Below are the code and all the weights of a small trained network. Each question names an input and a target symbol and asks about switching units off, where a switched-off unit gives its printed mean instead of its output.

import numpy as np


def w(rows, s, z=0):
    codes = np.array(rows[::2]) - 128.0
    scale = np.full(codes.shape[1], s)
    scale[-1] = z or s
    return codes * scale


def f(y):
    return np.maximum(y, 0)


def softmax(a):
    e = np.exp(a - a.max(-1, keepdims=True))
    return e / e.sum(-1, keepdims=True)


def log_softmax(a):
    a = a - a.max(-1, keepdims=True)
    return a - np.log(np.exp(a).sum(-1, keepdims=True))


def net(x, mask):
    ids = ['αβδεζηθλμξστφψω'.index(c) for c in x.split()]
    T = len(ids)
    res = E[ids] + P[:T]
    r = res
    for j in range(2):
        rows = slice(3 * j, 3 * j + 3)
        q, k, v = (r @ M[0][rows].T for M in (Q, K, V))
        z = softmax(np.where(np.tri(T) > 0, q @ k.T / 3**0.5, -1e9)) @ v
        o = O[0][rows]
        res = res + np.where(mask[j], z, o[:, -1]) @ o[:, :-1]
    y = f(res @ A[0][:, :-1].T + A[0][:, -1])
    res = res + np.where(mask[2:26], y, B[0][:, -1]) @ B[0][:, :-1]
    return log_softmax(res[-1] @ U[:, :-1].T + U[:, -1])


Q, K, V, O, A, B = {}, {}, {}, {}, {}, {}
E = w([
[148,126,171,111],'α',
[159,141,154,128],'β',
[168,156,143,148],'δ',
[187,127,252,97],'ε',
[74,114,15,116],'ζ',
[149,100,224,68],'η',
[131,151,69,154],'θ',
[220,173,233,155],'λ',
[231,208,160,213],'μ',
[45,79,45,69],'ξ',
[176,189,85,197],'σ',
[114,117,107,103],'τ',
[114,91,177,56],'φ',
[73,76,116,47],'ψ',
[72,47,165,9],'ω',
],0.0035)
P = w([
[59,165,167,152],'0',
[106,95,160,160],'1',
[43,217,181,116],'2',
[140,157,103,106],'3',
[86,98,171,173],'4',
[132,57,153,161],'5',
[102,216,124,86],'6',
[192,107,142,31],'7',
[101,65,168,183],'8',
[201,146,40,93],'9',
[121,222,94,79],'10',
[153,1,143,189],'11',
[86,66,116,246],'12',
[170,168,78,15],'13',
],0.0073)
Q[0] = w([
[146,131,116,65],'H1',
[20,154,186,171],'H1',
[82,255,168,41],'H1',
[178,80,143,146],'H2',
[187,108,140,46],'H2',
[136,249,111,40],'H2',
],0.047)
K[0] = w([
[159,88,137,165],'H1',
[59,197,151,161],'H1',
[39,42,188,254],'H1',
[163,84,165,142],'H2',
[180,75,164,53],'H2',
[151,210,104,66],'H2',
],0.046)
V[0] = w([
[138,169,103,85],'H1',
[123,35,177,24],'H1',
[8,83,25,84],'H1',
[168,115,190,151],'H2',
[70,115,177,113],'H2',
[133,99,169,69],'H2',
],0.015)
O[0] = w([
[152,131,159,67,121],'H1',
[124,74,203,162,162],'H1',
[252,128,172,182,165],'H1',
[66,186,106,133,146],'H2',
[125,132,117,181,247],'H2',
[142,177,102,156,234],'H2',
],0.015,0.0012)
A[0] = w([
[98,145,131,132,98],'N1',
[107,113,63,193,173],'N2',
[70,142,73,90,81],'N3',
[172,172,46,84,33],'N4',
[147,133,191,12,45],'N5',
[133,118,109,139,176],'N6',
[85,116,109,115,171],'N7',
[128,128,128,128,126],'N8',
[163,78,84,104,95],'N9',
[67,105,166,182,179],'N10',
[128,128,128,128,124],'N11',
[218,139,141,160,59],'N12',
[93,132,119,118,27],'N13',
[38,68,224,166,24],'N14',
[2,65,214,170,111],'N15',
[161,119,172,173,12],'N16',
[92,101,146,105,54],'N17',
[168,163,90,157,97],'N18',
[128,128,128,128,122],'N19',
[203,186,18,82,154],'N20',
[78,77,237,202,73],'N21',
[169,103,129,111,83],'N22',
[145,161,52,81,3],'N23',
[152,116,172,174,248],'N24',
],0.011,0.0053)
B[0] = w([
[115,103,115,120,145],'N1',
[116,179,125,111,181],'N2',
[165,42,102,182,199],'N3',
[47,166,141,100,146],'N4',
[73,182,148,135,130],'N5',
[138,157,132,130,165],'N6',
[65,135,134,149,189],'N7',
[127,129,131,126,128],'N8',
[152,100,145,137,138],'N9',
[133,96,73,107,187],'N10',
[128,130,130,127,128],'N11',
[30,69,163,178,204],'N12',
[116,122,77,140,140],'N13',
[148,139,252,103,153],'N14',
[94,156,129,9,186],'N15',
[39,63,112,90,167],'N16',
[167,117,101,154,136],'N17',
[110,168,119,124,154],'N18',
[128,128,126,126,128],'N19',
[151,153,211,50,193],'N20',
[166,72,69,48,185],'N21',
[133,135,171,114,146],'N22',
[40,177,148,136,148],'N23',
[186,232,54,184,255],'N24',
],0.038,0.0073)
U = w([
[89,181,93,111,193],'α',
[136,112,140,128,221],'β',
[188,23,204,147,251],'δ',
[112,56,176,67,77],'ε',
[112,166,217,222,98],'ζ',
[119,175,125,52,33],'η',
[223,184,224,112,107],'θ',
[96,31,100,127,68],'λ',
[39,98,171,137,61],'μ',
[95,90,94,213,60],'ξ',
[89,151,228,98,63],'σ',
[254,164,112,209,103],'τ',
[232,145,101,96,69],'φ',
[199,50,57,184,95],'ψ',
[196,42,92,101,90],'ω',
],0.0045,0.018)

Each question gives the input, a string of symbols that net reads in full, and the target symbol t.
The units are the heads (3 rows each of Q, K, V and O) and the neurons (one row each of A and B). Each row of codes is followed by its name. A weight is (code - 128) times the scale printed after its matrix; where a second scale follows, it is the last column's (O, A, B and U).
mask holds one flag per unit, heads first, then neurons. A switched-off unit (its flag False) gives its mean, the last column of its rows in O or B, instead of its output. The means were averaged over made-up inputs and are rounded, as every weight is.
A unit's drop is (log p(t) with every unit on - log p(t) with that unit switched off) / (log p(t) with every unit on - log p(t) with every unit switched off).
The circuit of an input: a set's keep is (log p(t) with only the set's units on - log p(t) with every unit switched off) / (log p(t) with every unit on - log p(t) with every unit switched off). Starting from the 12 units with the biggest drops (on a tie, the unit counted first), units are removed one at a time, each time the one whose removal leaves the highest keep (on an exact tie, the one counted first), for as long as the keep stays at least 0.8.
units of the circuit, in order: the units of the circuit, biggest drop first
most important unit: the unit with the biggest drop
k most important neurons: the k neurons with the biggest drops, biggest first
heads that matter: for each layer, one digit per head in row order, 1 if its drop is at least 0.15 and else 0, layers parted by /
input ζ ξ ζ β ζ ψ λ λ α β θ ζ, target δ: units of the circuit, in order -> [H1; N24; N15]
input θ φ θ α τ μ β τ θ μ δ, target θ: heads that matter -> 00
input ζ ζ τ μ α τ ζ ψ, target τ: heads that matter -> 11
input μ ξ τ ω ψ ζ, target ω: units of the circuit, in order -> [N21; H1]
input ξ θ ξ σ ε δ, target σ: heads that matter -> 10
input ζ ζ δ τ ψ λ, target τ: units of the circuit, in order -> [H1; N15; N24]
input η η θ λ τ σ, target λ: 2 most important neurons -> [N3; N24]
input ζ ε ξ μ ψ ξ μ α, target ξ: most important unit -> H1
input ω τ τ θ ε η δ μ η μ σ ψ, target μ: 2 most important neurons -> [N24; N23]
input λ δ ξ ξ μ β, target ξ: units of the circuit, in order -> [H1; N12; N24]
input ψ ζ λ θ σ ε σ α θ, target σ: units of the circuit, in order -> [H1; N20; N24]
input η α τ θ ε μ η τ ω α σ θ ζ ζ, target θ: units of the circuit, in order -> [N20; N12]
input λ φ ζ τ μ θ ζ λ μ μ θ α σ, target θ: units of the circuit, in order -> [H1; N20]
input η θ τ τ ε σ ψ, target ε: 2 most important neurons -> [N24; N15]
input η μ λ σ μ λ η, target μ: units of the circuit, in order -> [H1; N24; N7]
input σ σ θ α η β θ σ ζ ζ μ, target ζ: units of the circuit, in order -> [H1; N12; N21]
input λ λ θ σ θ ξ σ, target θ: units of the circuit, in order -> [N20; H1; N12]
input ζ τ δ θ η λ σ ω δ ψ, target ω: units of the circuit, in order -> [H1; N21]
input θ ψ ζ θ ω, target ζ: 4 most important neurons -> [N12; N21; N15; N10]
input β τ δ θ μ, target δ: units of the circuit, in order -> [H1; N24; H2; N3]
input τ θ α ζ θ λ δ ζ ψ ζ η, target ψ: heads that matter -> 10
input λ ε ψ η μ φ τ, target μ: units of the circuit, in order -> [H1; N24; N7]
input ζ ζ ψ ξ ω θ ε λ ζ ζ ψ ξ ξ, target ψ: 4 most important neurons -> [N24; N21; N20; N15]
input μ β α, target μ: 2 most important neurons -> [N24; N3]
input η δ ζ τ β τ μ β ζ φ φ θ, target φ: 2 most important neurons -> [N12; N21]
